The nearest row among all rows above each row, by straight-line distance (none for the first two rows):
(in the rows, 128 means zero)
1: [131 135 151 145 167  75 133 100 140 183  57 141 102 100 130 236 157 141
 161 160 126 142 153 112 112 101 152 144  80 135 132 115  96 120 189 112
  64 131 123 107 136 202 153 134 110 138 119 160 139 119 134 194 133 143
 131 131 161  98 165 176]
2: [147  98 133 126 139 107 130 160 114 192 140 152 118 106 124 239  86 108
 132  99 124  87 121 123 194 133 148 129 175 130 171 152 119 121  84 132
 133 146 131 137 129  81 122 161 120 162 180 125 121 144 103   2 127 113
 127 131 128 106 143 119]
3: [ 93 123 147 123 127  92 143 153 152  79 107 112 124 145 131  73 137 152
 102 142 131 118 102 125  55 120 159 134  91 117 118 103 136 122 130 120
 146  84 107 112 162 132 102 122 118 156 131 124 107 145 132  84 190 127
 135 114 118 156 105 156] : 1
4: [126  93 134 126 124 114 105 147 140 119 143 107 108 141 121 120 135 122
 119 156 129 180 129 131  78 117 119 135 102 109 112 137 128 131 103 121
 128 117 134 109  46  76 122 152 104 160 140 116  96 153 135 165 176 131
 128 129  86 182 114 138] : 3
5: [143 143 125 130 137 157 103 127 133  93  60 108 119 113 110 107 111 128
 105 126 125 156 182 143 208 124 139 137 163 116 108 119 107 122  87 123
 173 110 112  99 124 120 133 129 112 114 159 158 149 126 177 180 138 134
 138 129 105 120 126  87] : 4
6: [169 109 128 120 147 182 113 113 110 103 114 131 134 119 128 253  95 111
 152 153 139 156 127 111 155 145 141 119 171 154 134 111 112 150 119 136
  97  93  94 151  59  94 116 127 105 179 108 106 188 147  60 167 131 116
 122 117  61 146  93 139] : 4
7: [145 117 138 119  91 103 110 138 149 178 166 138 119 131 128 160 127 132
  79 138 127 117 118 123  36 136 127 137 120 156 117 110 138 125 149 117
 147 119  84 139 155  45 130 125 112 111 157 141 121 130 147 113 133 131
 119 134 124 154 124  98] : 4
8: [154 112 148 143 150 163 124 108 120 180  37 126 134 106 125 164  76 126
 136 114 124 158 148 152 141 122 137 118 177 110 112 138  77 126  94  83
 131 142 103  91 182  87 140 127 110 112 144 141 140 135 106  87 136 119
 132 126  99  98 127  95] : 5
9: [120 199 116 123 139 131 134 134 107 131  83 128 126 167 121 113 104 143
 129  67 131 131 134 163 191 136 130 127 162 125  91 132 189 130  99 177
 186 107  88 136 202 148 122 163 115 103  92 156 130 139 172  14 139 124
 138 123 111 150  64 142] : 5
10: [136 118 123 102 112 158 113 119 118  68 136 147 125 105 135 216  81 109
 117 158 135 109 117 129 255 133 129 118 131 132 147 133 125 131 125 108
 110 100 139 189  64  90 100 124  93 147 101 114 165 150  87 159 124 132
 119 121 125 101 118 126] : 6
11: [147 109 135 132 115 111 128 137 123  83 106 144 134 136 126  88 130 105
 127  90 125 109 155 102 113 142 142 130 117  99 104 130 143 133 111 125
 130 147 149 122 120 175 109 154 127 117 153 153 161 143 126  76 153 131
 133 121 111 128  46  84] : 3
12: [166 104 144 124 128 114 119 165 145 117  92 110 145 121 149 227  86 141
 101 191 128 147 117 122 203 140 162 123 125 136 130 111 111 126 161  96
 110 114 119 154 112 130 134 116 129 188  93 145 154 124 118 197 115 107
 131 129 159 163  98 134] : 10
13: [185 163 118 133 132 104 103 143 140 202  83 142 127 121 119 215 121 132
 118 140 121 139  91 132 221 130 136 129 114 150 140 136 138 128  71 106
 152 100  87 137 104 181 127 137 139 162 106 145 156 127  83  49 145 118
 119 128 115 150 163 134] : 2
14: [201 101 165 121 140 207  94 101 118 155  79 169 140  88 140 255  92 127
 137 145 129 118 162 121 129 145 133 124 148 136 114 105  80 141 141 119
 112 113 112 165  46  24 133 114 145 148  97 120 155 130 125 106 131 131
 125 130 102  97 146 146] : 6
15: [122 135 101 124 189 141 125 133 133 202  98 146 104 126 123 108 148 133
 114 121 126 102 163 145 200 120 133 134 153 110 114 142 116 144  70 166
 117 100 143  92 132 144 156 170 150 103 193 157  75  98 192  43 166 141
 136 127 123 124 190 159] : 5
16: [119 138 126 145 118  82  95 119 109 151 162 132 131 132 121  71 119 104
 105  78 116 133 140 139   6 140 126 127 121 137 131 128  93 130 121 125
 136 143 131 144 109 124 133 143 109 102 126 110 142 154 120 148 114 120
 125 122  94 202  82  58] : 7
17: [139 120 139 136 150 122 114 135 130 244  84 160 124 117 139 137 182 120
 111 131 116 133 133 128 119 132 123 130 117 131 123 137  92 119  79 137
 126 102 157 111 119 206 153 162 114 192 183 154 127 105 110  36 141 137
 133 125 124 165 191 142] : 15
18: [141 123  81 130 132 172 131 127 112 189 119 116 139 135 103  57  37 111
 132 110 115 140 115 144 139 133 105 110 177 136 134 141 128 156  68 121
 161 102 111 144  79 120 104 140 139 107 114 100 150 145 117  67 136 116
 128 115 105 145 201 141] : 8
19: [138 147 112 120 138 131 110 127 133 133 123 136 142 129 125 142 132 113
 108 174 125 135 139 152 255 124 130 129 139 105 106 142 117 131  81 134
 162 119 116 109 138 123 113 123 118 132 120 147 129 101 141  37 154 115
 125 121 130 139 128 121] : 13
20: [142 139 165 141 170 111 150 123 146 229  99 119 116 108 132 255 121 134
 103 153 139 140 124 111 110 122 115 140  72 135 105 144  80 133 156 135
  68 123 144 118  13 132 144 126  94 176 173 141 159 105  89 190 137 131
 127 134 134 134 166 187] : 1
21: [154 132 137 115 138  96 131 123 147 155  94 137 121 114 145 255 130 149
 168 201 131 188 112 125 117 105 135 144 112 129 109 143 136 121 136  96
  73 120 158 130  76  65 154 140 148 220  94 145 165 163  77 130 123 119
 124 141 133 116 147 145] : 12
22: [123 114 108 131 146 102  77 161 126  45 146 125 145 126 121  84  90 104
 138  85 132 152 114 117 181 152 147 126 162  98 127 144 160 143 110 111
 160 128 151 151  90 141 100 149  89 136 120 140 160 140 109  36 123 109
 117 121 122 171  68  89] : 11
23: [147 146 110 122 139  89  88 121 132  96  78 127 133 132 123 164 106 118
 126 169 123 140 140 132 201 125 149 133  94 140 109 130 139 138 117 103
 156 105 127 157 134 220 123 110 132 131  94 143 146 139 149 139 132 126
 123 123 135 165 114 121] : 12
24: [146  86  94 126 133 159 123 118 139 218 141 109 123 114 117 205  90 116
 129 196 139 113 117 142 226 126 139 122 169 117 157 144 133 130 100 127
 112 125  77 102 152  31 137 136 118 113 141 125 108 103  96 113 118 111
 120 127 133  85 132 144] : 2
25: [140 110 104 124 171 143 156 149 134 146 144 113 127 113 129 114 137 149
 159 163 120 135  95 139 111  96 142 130 176 129 174 169  92 145  53 119
 140  99 162 109 142 143 142 130 135 147 124 143 140 138  90  64 133 107
 124 108 103 127 162 135] : 18
26: [175  81 134 121 127 145 136 115 120 190 104 147 114 103 123 187 123 113
 148 165 128 129 147 126 114 130 138 124 136 112 124 139 103 138 177 162
  66 147 148 133 125 138 152 161 105 134 114 111 129 134 112 151 101 118
 120 134 139  70 126 162] : 1
27: [111 129 117 113 123 170 133 136 136  59 173 131 125 116 141   1 135 105
 123 109 113  76 149 102 238 137 157 122 108 109 132  77 139 119  95 151
 112 143 140 132  99 199 112 146 159  77 169 149 117 126 148  66 177 137
 121 128 112 103 106 132] : 11
28: [131  84 120 141 129 131 132 132 120 203 170 167 109 139 129 206 127 133
 144  83 123  65 110 132  82 125 143 135 128 159 159 149 128 131  68 157
 133 144 115 121 173  82 132 144 131 142 177 136 113 118 139  70 130 137
 125 129 131  85 144 124] : 2
29: [120 126 122 121 159 122  93 141 123  96 112 123 104 115 126  12 140 107
 105  93 138 109 140 110 120 154 126 138 101 118 114 138 138 118  84 178
 137 123 153 142  69 153 120 153  86  93 176 140 112 124 170 103 153 143
 129 132  87 158 113 132] : 11
30: [157 120 137 135 146 123 149 116 122 188  75 167 123 132 122 187 106  82
 123 102 124 104 135 139 161 130 159 118 142 151 146 142 111 136 122 127
 108 115 113 147 134 120 121 136 167 125 135 125 113 121 129 110 163 129
 120 117 119  97  80  97] : 8
31: [130 124  99 128 151 125 111 137 103 148 100 162 123 150 107 151  66  76
 125 104 132 108 154 142 255 144 139 118 147 122 109 155 111 148  80 151
 115  98 115 140 152 134 100 140 123 100 191 139 131 109 155  28 156 134
 126 122 147  90 109  77] : 19
32: [120 107 108 125 163 161 128 160 159  51 199 102 136 129 133 148 142 149
 140 112 133 116  69 110  67 127 137 126 143 119 167 152 161 149 102 105
 142 100 122 136  97 125 124 104 141 184 122 132 107 120 125  88 130 123
 128 119 119 146 143 181] : 25
33: [141  76 143 126 157 119 119 164 163 148  97 121 150 128 137 252  82 132
 105 123 145 163 105 128  34 118 131 126 154 109 132 120  96 157 142  86
 108 113 100  88 144  29 144 138  99 160 135 153 132 101 116 130 146 133
 145 127 163 142 133 159] : 7
